Below are the code and all the weights of a small trained network. Each question names an input and a class and asks about switching units off, where a switched-off unit gives its printed mean instead of its output.

import numpy as np


def w(rows, s, z=0):
    codes = np.array(rows[::2]) - 128.0
    scale = np.full(codes.shape[1], s)
    scale[-1] = z or s
    return codes * scale


def norm(h):
    return h / np.sqrt((h * h).mean(-1, keepdims=True) + 1e-5)


def f(y):
    return y / 2 * (1 + np.tanh(0.7978845608 * (y + 0.044715 * y**3)))


def log_softmax(a):
    a = a - a.max(-1, keepdims=True)
    return a - np.log(np.exp(a).sum(-1, keepdims=True))


def net(x, mask):
    res = np.array(x, float).reshape(1, 3) / 4 @ E
    u = 0
    for l in range(4):
        y = f(norm(res) @ A[l][:, :-1].T + A[l][:, -1])
        res = res + np.where(mask[u : u + 5], y, B[l][:, -1]) @ B[l][:, :-1]
        u += 5
    return log_softmax(norm(res)[-1] @ U[:, :-1].T + U[:, -1])


A, B = {}, {}
E = w([
[135,143,12,205,177,177,194,24,67],'x0',
[85,70,137,196,138,175,100,97,178],'x1',
[151,124,234,235,148,131,128,113,160],'x2',
],0.011)
A[0] = w([
[131,117,42,166,156,173,177,68,62,59],'L0N0',
[113,122,66,81,90,161,102,125,135,92],'L0N1',
[130,162,105,99,131,165,176,101,64,252],'L0N2',
[143,151,138,2,116,95,132,208,113,113],'L0N3',
[174,97,179,118,93,91,142,131,101,52],'L0N4',
],0.0093,0.003)
B[0] = w([
[151,95,101,216,146,52,70,125,212,248],'L0N0',
[127,170,45,118,238,134,50,156,95,168],'L0N1',
[253,186,64,181,238,198,214,65,64,207],'L0N2',
[29,253,197,121,147,224,49,217,170,254],'L0N3',
[141,89,159,50,153,14,96,146,63,152],'L0N4',
],0.0082,0.0087)
A[1] = w([
[71,90,57,103,167,148,102,157,128,165],'L1N0',
[83,128,82,63,93,99,156,147,148,62],'L1N1',
[157,125,51,187,141,91,165,2,113,78],'L1N2',
[177,107,103,123,126,112,125,133,115,82],'L1N3',
[114,133,156,98,102,153,158,142,105,1],'L1N4',
],0.014,0.0044)
B[1] = w([
[154,72,139,133,190,131,185,201,130,169],'L1N0',
[176,149,157,130,163,221,124,179,108,130],'L1N1',
[118,163,157,204,124,155,222,9,137,251],'L1N2',
[83,162,153,149,119,113,140,112,180,133],'L1N3',
[93,181,122,182,88,126,85,160,146,128],'L1N4',
],0.011,0.014)
A[2] = w([
[140,32,169,126,66,137,105,113,150,1],'L2N0',
[191,125,20,111,152,114,159,96,76,96],'L2N1',
[154,49,88,129,162,139,167,158,150,160],'L2N2',
[212,193,143,130,166,109,166,148,110,177],'L2N3',
[150,119,9,144,165,112,131,120,88,92],'L2N4',
],0.013,0.0034)
B[2] = w([
[100,103,147,130,93,153,151,61,127,193],'L2N0',
[102,111,195,150,106,105,42,155,208,226],'L2N1',
[138,177,144,178,74,26,142,89,210,162],'L2N2',
[167,67,9,100,159,201,112,167,59,254],'L2N3',
[160,96,203,81,171,94,95,120,217,212],'L2N4',
],0.012,0.0061)
A[3] = w([
[147,165,95,166,158,175,150,93,38,251],'L3N0',
[142,160,64,155,61,114,244,124,81,14],'L3N1',
[171,188,72,163,124,98,232,68,178,133],'L3N2',
[134,141,123,56,150,113,55,175,168,84],'L3N3',
[68,149,125,81,84,72,93,183,181,59],'L3N4',
],0.011,0.003)
B[3] = w([
[59,202,62,131,196,100,251,116,131,208],'L3N0',
[155,98,146,75,127,115,56,118,190,147],'L3N1',
[156,137,120,174,118,71,123,121,146,246],'L3N2',
[171,148,99,79,169,94,76,179,164,203],'L3N3',
[157,162,95,193,154,106,102,138,174,184],'L3N4',
],0.015,0.011)
U = w([
[177,51,127,96,75,87,114,115,41,112],'0',
[69,37,234,162,45,169,114,68,173,113],'1',
[142,167,136,113,163,117,38,210,202,180],'2',
[145,104,94,80,64,125,142,77,91,3],'3',
[114,71,93,109,87,92,132,96,76,23],'4',
[101,176,66,76,170,195,200,155,40,177],'5',
[139,122,113,254,164,77,215,53,205,160],'6',
],0.015,0.0063)

Each question gives the input, the list of numbers given to net, and the class t.
The units are the neurons (one row each of A and B). Each row of codes is followed by its name. A weight is (code - 128) times the scale printed after its matrix; where a second scale follows, it is the last column's (A, B and U).
mask holds one flag per neuron, layer by layer. A switched-off neuron (its flag False) gives its mean, the last column of its row in B, instead of its output. The means were averaged over made-up inputs and are rounded, as every weight is.
A unit's drop is (log p(t) with every unit on - log p(t) with that unit switched off) / (log p(t) with every unit on - log p(t) with every unit switched off).
The circuit of an input: a set's keep is (log p(t) with only the set's units on - log p(t) with every unit switched off) / (log p(t) with every unit on - log p(t) with every unit switched off). Starting from the 12 units with the biggest drops (on a tie, the unit counted first), units are removed one at a time, each time the one whose removal leaves the highest keep (on an exact tie, the one counted first), for as long as the keep stays at least 0.8.
circuit, biggest first: the units of the circuit, biggest drop first
unit that matters most: the unit with the biggest drop
k most important neurons: the k neurons with the biggest drops, biggest first
k most important neurons of layer l: the k neurons of layer l with the biggest drops, biggest first
drop of u: that unit's drop, to one decimal
input [1,-7,7], class 5: circuit, biggest first	[L2N3, L0N0]
input [-3,-8,-6], class 5: unit that matters most	L2N1
input [-2,-8,3], class 2: 2 most important neurons	[L1N2, L0N3]
input [0,4,8], class 1: 3 most important neurons	[L0N2, L1N2, L3N0]
input [-2,-5,-3], class 5: 4 most important neurons of layer 2	[L2N1, L2N4, L2N3, L2N2]
input [-3,-7,7], class 2: 2 most important neurons	[L1N2, L0N2]
input [-8,6,2], class 1: 3 most important neurons	[L2N0, L0N3, L0N1]
input [-6,3,5], class 1: 2 most important neurons	[L0N3, L2N0]
input [2,-8,0], class 5: 2 most important neurons	[L2N3, L0N3]
input [-3,-5,8], class 2: 2 most important neurons of layer 1	[L1N2, L1N0]
input [-2,-2,-4], class 2: 2 most important neurons	[L1N2, L3N3]
input [-3,-3,4], class 2: 2 most important neurons	[L0N2, L1N2]
input [-1,0,-5], class 5: 3 most important neurons	[L0N3, L0N0, L2N1]
input [-1,-5,7], class 5: most important neuron	[L2N3]
input [-1,6,8], class 1: 3 most important neurons	[L0N2, L1N2, L3N0]
input [1,-3,-7], class 2: drop of L0N4	0.0
input [-3,4,7], class 1: drop of L1N2	0.1
input [-4,6,-4], class 2: drop of L1N2	2.0
